Below is a small trained network, with its code and all its weights. Each question gives an input and a target symbol and asks what happens when units are switched off, that is, made to give their printed mean instead of their output.

import numpy as np


def w(rows, s, z=0):
    codes = np.array(rows[::2]) - 128.0
    scale = np.full(codes.shape[1], s)
    scale[-1] = z or s
    return codes * scale


def f(y):
    return np.maximum(y, 0)


def softmax(a):
    e = np.exp(a - a.max(-1, keepdims=True))
    return e / e.sum(-1, keepdims=True)


def log_softmax(a):
    a = a - a.max(-1, keepdims=True)
    return a - np.log(np.exp(a).sum(-1, keepdims=True))


def net(x, mask):
    ids = ['ΓΣΦΨΩαβζηθμπτ'.index(c) for c in x.split()]
    T = len(ids)
    res = E[ids] + P[:T]
    u = 0
    for l in range(2):
        r = res
        for j in range(2):
            rows = slice(3 * j, 3 * j + 3)
            q, k, v = (r @ M[l][rows].T for M in (Q, K, V))
            z = softmax(np.where(np.tri(T) > 0, q @ k.T / 3**0.5, -1e9)) @ v
            o = O[l][rows]
            res = res + np.where(mask[u + j], z, o[:, -1]) @ o[:, :-1]
        u += 2
        y = f(res @ A[l][:, :-1].T + A[l][:, -1])
        res = res + np.where(mask[u : u + 16], y, B[l][:, -1]) @ B[l][:, :-1]
        u += 16
    return log_softmax(res[-1] @ U[:, :-1].T + U[:, -1])


Q, K, V, O, A, B = {}, {}, {}, {}, {}, {}
E = w([
[197,126,159,124],'Γ',
[148,136,113,151],'Σ',
[195,133,159,132],'Φ',
[112,112,168,195],'Ψ',
[134,117,97,133],'Ω',
[119,123,121,170],'α',
[122,112,96,149],'β',
[99,102,77,84],'ζ',
[70,210,137,45],'η',
[146,193,183,105],'θ',
[129,120,91,117],'μ',
[105,76,134,176],'π',
[180,92,131,3],'τ',
],0.02)
P = w([
[101,124,124,138],'0',
[206,209,130,146],'1',
[127,85,226,70],'2',
[95,129,118,145],'3',
[212,191,119,134],'4',
[150,97,250,80],'5',
[91,130,115,144],'6',
[211,180,113,126],'7',
[126,86,224,74],'8',
[90,133,115,141],'9',
[211,168,102,119],'10',
[132,85,221,74],'11',
[85,136,115,142],'12',
[218,161,100,120],'13',
],0.014)
Q[0] = w([
[27,203,79,180],'0.h0',
[75,96,181,175],'0.h0',
[1,110,46,193],'0.h0',
[176,97,114,143],'0.h1',
[88,151,116,118],'0.h1',
[116,116,116,121],'0.h1',
],0.0099)
K[0] = w([
[87,254,223,103],'0.h0',
[97,153,211,192],'0.h0',
[23,248,202,99],'0.h0',
[117,154,87,149],'0.h1',
[107,171,143,138],'0.h1',
[179,118,176,136],'0.h1',
],0.0089)
V[0] = w([
[155,57,164,207],'0.h0',
[148,25,135,200],'0.h0',
[184,40,101,189],'0.h0',
[149,151,180,254],'0.h1',
[113,158,192,99],'0.h1',
[182,171,2,92],'0.h1',
],0.0047)
O[0] = w([
[140,53,129,254,216],'0.h0',
[192,99,135,61,200],'0.h0',
[203,56,120,159,182],'0.h0',
[139,162,78,74,250],'0.h1',
[180,115,117,91,117],'0.h1',
[150,107,62,150,19],'0.h1',
],0.0083,0.0014)
A[0] = w([
[173,158,138,53,2],'0.n0',
[152,140,178,90,168],'0.n1',
[78,150,167,124,191],'0.n2',
[223,197,50,134,140],'0.n3',
[128,72,204,141,92],'0.n4',
[165,90,57,112,127],'0.n5',
[80,132,120,179,86],'0.n6',
[123,121,187,81,182],'0.n7',
[114,244,205,88,103],'0.n8',
[213,141,185,107,120],'0.n9',
[21,82,144,74,127],'0.n10',
[91,96,101,162,71],'0.n11',
[98,118,47,121,95],'0.n12',
[84,103,136,187,167],'0.n13',
[99,76,139,219,108],'0.n14',
[124,213,139,180,212],'0.n15',
],0.011,0.0058)
B[0] = w([
[184,171,212,89,166],'0.n0',
[92,113,2,123,215],'0.n1',
[122,105,87,156,202],'0.n2',
[113,135,190,131,254],'0.n3',
[79,105,189,119,238],'0.n4',
[137,163,169,77,187],'0.n5',
[130,83,135,171,165],'0.n6',
[106,125,59,198,227],'0.n7',
[153,57,164,136,218],'0.n8',
[43,133,91,102,251],'0.n9',
[61,139,121,103,216],'0.n10',
[123,34,117,113,156],'0.n11',
[167,115,181,55,159],'0.n12',
[175,145,104,58,228],'0.n13',
[194,159,99,99,240],'0.n14',
[141,209,117,136,237],'0.n15',
],0.0087,0.0057)
Q[1] = w([
[82,78,170,105],'1.h0',
[102,66,221,190],'1.h0',
[254,212,107,78],'1.h0',
[47,213,78,168],'1.h1',
[25,139,179,107],'1.h1',
[131,148,50,234],'1.h1',
],0.0061)
K[1] = w([
[138,95,14,106],'1.h0',
[201,125,113,111],'1.h0',
[69,63,248,194],'1.h0',
[146,254,53,128],'1.h1',
[51,182,156,166],'1.h1',
[252,144,136,97],'1.h1',
],0.0072)
V[1] = w([
[204,14,181,253],'1.h0',
[82,135,167,234],'1.h0',
[76,115,236,40],'1.h0',
[96,121,39,82],'1.h1',
[140,73,61,164],'1.h1',
[127,181,9,74],'1.h1',
],0.0055)
O[1] = w([
[150,94,114,152,2],'1.h0',
[126,122,130,255,3],'1.h0',
[138,116,137,91,192],'1.h0',
[147,83,177,191,238],'1.h1',
[153,49,157,127,138],'1.h1',
[150,107,93,167,210],'1.h1',
],0.008,0.0023)
A[1] = w([
[159,93,116,156,254],'1.n0',
[125,180,51,174,155],'1.n1',
[186,165,101,133,57],'1.n2',
[183,62,88,82,135],'1.n3',
[207,133,200,185,83],'1.n4',
[53,68,136,132,190],'1.n5',
[156,71,81,186,112],'1.n6',
[194,192,44,63,154],'1.n7',
[194,69,180,114,142],'1.n8',
[205,206,122,152,120],'1.n9',
[112,119,150,89,105],'1.n10',
[160,141,7,157,74],'1.n11',
[242,123,155,232,126],'1.n12',
[17,79,147,130,48],'1.n13',
[149,100,176,139,119],'1.n14',
[135,171,184,195,81],'1.n15',
],0.012,0.0062)
B[1] = w([
[105,152,66,159,209],'1.n0',
[94,85,121,19,179],'1.n1',
[101,19,149,99,152],'1.n2',
[85,101,183,221,228],'1.n3',
[31,186,183,133,167],'1.n4',
[110,81,147,109,254],'1.n5',
[171,50,254,89,160],'1.n6',
[167,159,111,182,233],'1.n7',
[126,175,99,181,206],'1.n8',
[155,94,177,76,205],'1.n9',
[133,148,140,73,167],'1.n10',
[232,17,3,51,148],'1.n11',
[131,175,195,104,188],'1.n12',
[222,157,131,218,227],'1.n13',
[96,118,88,96,151],'1.n14',
[189,131,27,187,151],'1.n15',
],0.0075,0.0086)
U = w([
[190,125,153,74,173],'Γ',
[119,178,189,180,149],'Σ',
[133,152,62,204,112],'Φ',
[118,113,109,133,82],'Ψ',
[202,58,116,92,2],'Ω',
[182,125,52,210,98],'α',
[100,105,113,134,128],'β',
[12,150,116,135,158],'ζ',
[107,112,113,132,119],'η',
[102,97,118,113,114],'θ',
[92,105,47,98,230],'μ',
[102,48,161,149,124],'π',
[77,58,200,15,18],'τ',
],0.011,0.005)

Each question gives the input, a string of symbols that net reads in full, and the target symbol t.
The units are the heads (3 rows each of Q, K, V and O) and the neurons (one row each of A and B). Each row of codes is followed by its name. A weight is (code - 128) times the scale printed after its matrix; where a second scale follows, it is the last column's (O, A, B and U).
mask holds one flag per unit, layer by layer, with each layer's heads first. A switched-off unit (its flag False) gives its mean, the last column of its rows in O or B, instead of its output. The means were averaged over made-up inputs and are rounded, as every weight is.
A unit's drop is (log p(t) with every unit on - log p(t) with that unit switched off) / (log p(t) with every unit on - log p(t) with every unit switched off).
The circuit of an input: a set's keep is (log p(t) with only the set's units on - log p(t) with every unit switched off) / (log p(t) with every unit on - log p(t) with every unit switched off). Starting from the 12 units with the biggest drops (on a tie, the unit counted first), units are removed one at a time, each time the one whose removal leaves the highest keep (on an exact tie, the one counted first), for as long as the keep stays at least 0.8.
circuit, biggest first: the units of the circuit, biggest drop first
most important unit: the unit with the biggest drop
top k neurons: the k neurons with the biggest drops, biggest first
top k neurons in layer l: the k neurons of layer l with the biggest drops, biggest first
which heads matter: for each layer, one digit per head in row order, 1 if its drop is at least 0.15 and else 0, layers parted by /
input β π τ Ω π β ζ, target τ: which heads matter => 00 / 10
input τ Φ α Ω Φ θ α, target μ: top 2 neurons => 1.n1, 1.n11
input β β Ψ Ω μ μ, target μ: which heads matter => 00 / 01
input π π π Ψ, target Σ: circuit, biggest first => 0.n9, 0.n1, 1.n12, 1.h0
input π β β π μ α Σ η π Σ π μ μ, target ζ: circuit, biggest first => 0.h0
input π β α β θ π π π β Σ τ α π μ, target Γ: which heads matter => 10 / 00
input τ π θ Ω Σ π β π π β, target μ: which heads matter => 10 / 01
input π β Ω, target π: which heads matter => 10 / 10
input π Ψ Σ Γ β, target Γ: which heads matter => 00 / 01
input μ η β π β π π, target ζ: top 2 neurons in layer 0 => 0.n15, 0.n10
input β ζ α θ π Γ, target π: which heads matter => 00 / 00
input π π α β Ω θ Σ Ω β Ω, target μ: circuit, biggest first => 0.h0, 0.n3, 1.n11, 1.n1
input β α α θ Σ, target Γ: circuit, biggest first => 1.n9, 0.n15
input π β π π τ Ψ, target τ: circuit, biggest first => 1.h0
input β β β β α, target Γ: which heads matter => 00 / 01
input π π α β, target α: which heads matter => 10 / 00
input β α α ζ π θ, target π: top 3 neurons => 0.n8, 0.n1, 1.n13
input π μ Ω π β Ω π, target π: which heads matter => 10 / 01
input α η π β π μ π τ Φ β Ω β α α, target Σ: which heads matter => 00 / 00
input μ η β Φ π β τ μ β τ μ β Ω, target ζ: top 2 neurons => 0.n8, 0.n15
input Ψ π Γ ζ ζ π β π α Ψ, target Σ: top 3 neurons in layer 0 => 0.n1, 0.n14, 0.n9
input α α τ μ α π π Φ π η Σ π α μ, target Σ: top 3 neurons => 0.n3, 0.n1, 0.n7
input β Ω β π β α μ π π ζ, target τ: most important unit => 0.n12
input α β Γ ζ π, target Γ: top 3 neurons => 0.n8, 0.n4, 1.n9
input θ π θ α π Ω, target π: which heads matter => 10 / 00
input μ π β α ζ β β Ψ, target Γ: top 2 neurons in layer 0 => 0.n15, 0.n8
input Γ π Σ, target π: top 2 neurons in layer 1 => 1.n6, 1.n5
input π Γ π μ μ Ω Ω π η π Ψ ζ, target π: top 2 neurons in layer 1 => 1.n13, 1.n5
